Here is a tiny trained network, its code and every weight. The questions are about switching its units off for an input and a target symbol, where a switched-off unit gives its printed mean instead of its output.

import numpy as np


def w(rows, s, z=0):
    codes = np.array(rows[::2]) - 128.0
    scale = np.full(codes.shape[1], s)
    scale[-1] = z or s
    return codes * scale


def norm(h):
    return h / np.sqrt((h * h).mean(-1, keepdims=True) + 1e-5)


def f(y):
    return np.maximum(y, 0)


def softmax(a):
    e = np.exp(a - a.max(-1, keepdims=True))
    return e / e.sum(-1, keepdims=True)


def log_softmax(a):
    a = a - a.max(-1, keepdims=True)
    return a - np.log(np.exp(a).sum(-1, keepdims=True))


def net(x, mask):
    ids = ['βζμτψω'.index(c) for c in x.split()]
    T = len(ids)
    res = E[ids] + P[:T]
    r = norm(res)
    for j in range(2):
        rows = slice(4 * j, 4 * j + 4)
        q, k, v = (r @ M[0][rows].T for M in (Q, K, V))
        z = softmax(np.where(np.tri(T) > 0, q @ k.T / 4**0.5, -1e9)) @ v
        o = O[0][rows]
        res = res + np.where(mask[j], z, o[:, -1]) @ o[:, :-1]
    y = f(norm(res) @ A[0][:, :-1].T + A[0][:, -1])
    res = res + np.where(mask[2:14], y, B[0][:, -1]) @ B[0][:, :-1]
    return log_softmax(norm(res)[-1] @ U[:, :-1].T + U[:, -1])


Q, K, V, O, A, B = {}, {}, {}, {}, {}, {}
E = w([
[127,162,137],'β',
[124,163,115],'ζ',
[130,147,144],'μ',
[109,94,146],'τ',
[67,92,255],'ψ',
[54,100,115],'ω',
],0.0096)
P = w([
[172,8,68],'0',
[135,205,187],'1',
[117,197,187],'2',
[90,218,191],'3',
[74,211,191],'4',
[68,214,187],'5',
[61,195,181],'6',
[51,207,173],'7',
[44,188,168],'8',
[48,165,159],'9',
[32,154,151],'10',
[25,136,141],'11',
[46,128,144],'12',
],0.0018)
Q[0] = w([
[51,61,152],'H1',
[112,4,141],'H1',
[181,145,186],'H1',
[101,131,143],'H1',
[127,112,123],'H2',
[131,52,105],'H2',
[136,156,137],'H2',
[120,85,114],'H2',
],0.021)
K[0] = w([
[69,199,90],'H1',
[4,174,150],'H1',
[162,163,175],'H1',
[137,154,109],'H1',
[111,139,143],'H2',
[61,177,194],'H2',
[151,115,115],'H2',
[92,150,150],'H2',
],0.018)
V[0] = w([
[157,174,67],'H1',
[63,147,3],'H1',
[109,144,46],'H1',
[143,117,170],'H1',
[60,187,157],'H2',
[72,133,75],'H2',
[157,147,212],'H2',
[141,157,168],'H2',
],0.0057)
O[0] = w([
[151,203,125,191],'H1',
[65,254,184,122],'H1',
[118,212,176,125],'H1',
[144,84,114,122],'H1',
[243,92,91,248],'H2',
[122,105,51,113],'H2',
[198,153,219,207],'H2',
[178,114,152,190],'H2',
],0.0056,0.0013)
A[0] = w([
[91,113,130,87],'N1',
[207,169,77,161],'N2',
[179,142,175,185],'N3',
[185,205,16,248],'N4',
[212,179,71,128],'N5',
[199,72,162,91],'N6',
[191,160,89,150],'N7',
[188,255,120,119],'N8',
[195,97,118,76],'N9',
[169,144,104,162],'N10',
[227,126,66,64],'N11',
[72,183,152,202],'N12',
],0.009,0.0014)
B[0] = w([
[166,145,136,154],'N1',
[158,202,156,170],'N2',
[188,141,115,216],'N3',
[112,3,69,193],'N4',
[160,213,143,173],'N5',
[135,144,60,194],'N6',
[155,182,146,161],'N7',
[122,41,216,254],'N8',
[176,99,141,159],'N9',
[150,157,143,149],'N10',
[76,187,202,153],'N11',
[93,201,97,249],'N12',
],0.02,0.005)
U = w([
[63,212,38,172],'β',
[220,105,30,140],'ζ',
[34,89,158,167],'μ',
[110,37,65,204],'τ',
[207,187,115,3],'ψ',
[167,88,255,78],'ω',
],0.0082,0.0025)

Each question gives the input, a string of symbols that net reads in full, and the target symbol t.
The units are the heads (4 rows each of Q, K, V and O) and the neurons (one row each of A and B). Each row of codes is followed by its name. A weight is (code - 128) times the scale printed after its matrix; where a second scale follows, it is the last column's (O, A, B and U).
mask holds one flag per unit, heads first, then neurons. A switched-off unit (its flag False) gives its mean, the last column of its rows in O or B, instead of its output. The means were averaged over made-up inputs and are rounded, as every weight is.
A unit's drop is (log p(t) with every unit on - log p(t) with that unit switched off) / (log p(t) with every unit on - log p(t) with every unit switched off).
The circuit of an input: a set's keep is (log p(t) with only the set's units on - log p(t) with every unit switched off) / (log p(t) with every unit on - log p(t) with every unit switched off). Starting from the 12 units with the biggest drops (on a tie, the unit counted first), units are removed one at a time, each time the one whose removal leaves the highest keep (on an exact tie, the one counted first), for as long as the keep stays at least 0.8.
units of the circuit, in order: the units of the circuit, biggest drop first
unit that matters most: the unit with the biggest drop
top k neurons: the k neurons with the biggest drops, biggest first
which heads matter: for each layer, one digit per head in row order, 1 if its drop is at least 0.15 and else 0, layers parted by /
drop of u: that unit's drop, to one decimal
input β τ ζ β τ τ β ω ω β ζ ψ, target β: which heads matter : 10
input ζ τ ψ τ μ τ β τ ζ, target μ: units of the circuit, in order : [H1, N8, H2, N4]
input τ ζ ζ τ τ β β, target β: units of the circuit, in order : [H2, N8, H1]
input ω τ ζ τ ω τ β ζ τ ζ μ, target τ: units of the circuit, in order : [H2, N4]
input τ ζ ψ, target β: top 2 neurons : [N8, N12]
input τ τ ζ β, target β: units of the circuit, in order : [H2, H1, N8]
input τ μ ζ τ β ψ τ μ τ β ω μ, target β: units of the circuit, in order : [N8, H2]
input ω ζ β τ τ β ω ζ β β μ, target τ: units of the circuit, in order : [N4, H2]
input τ β μ β ζ β ω ζ, target β: unit that matters most : H2
input τ τ τ β μ, target β: units of the circuit, in order : [N8, H2, H1]
input β ζ β ψ, target ψ: top 2 neurons : [N8, N3]
input τ β ω μ ζ β β τ β ω μ ζ, target β: top 3 neurons : [N8, N4, N3]
input ω β ψ ζ, target τ: top 2 neurons : [N4, N12]
input ω ζ ψ β ζ, target τ: unit that matters most : H2
input β ψ ψ, target ζ: top 3 neurons : [N8, N6, N11]
input ω ψ β μ ψ μ ω β, target τ: drop of N12 : 0.1
input β τ ψ ζ β μ μ τ β β ψ τ, target ζ: drop of N4 : 0.0
input β β ψ ω, target β: drop of N8 : 0.3
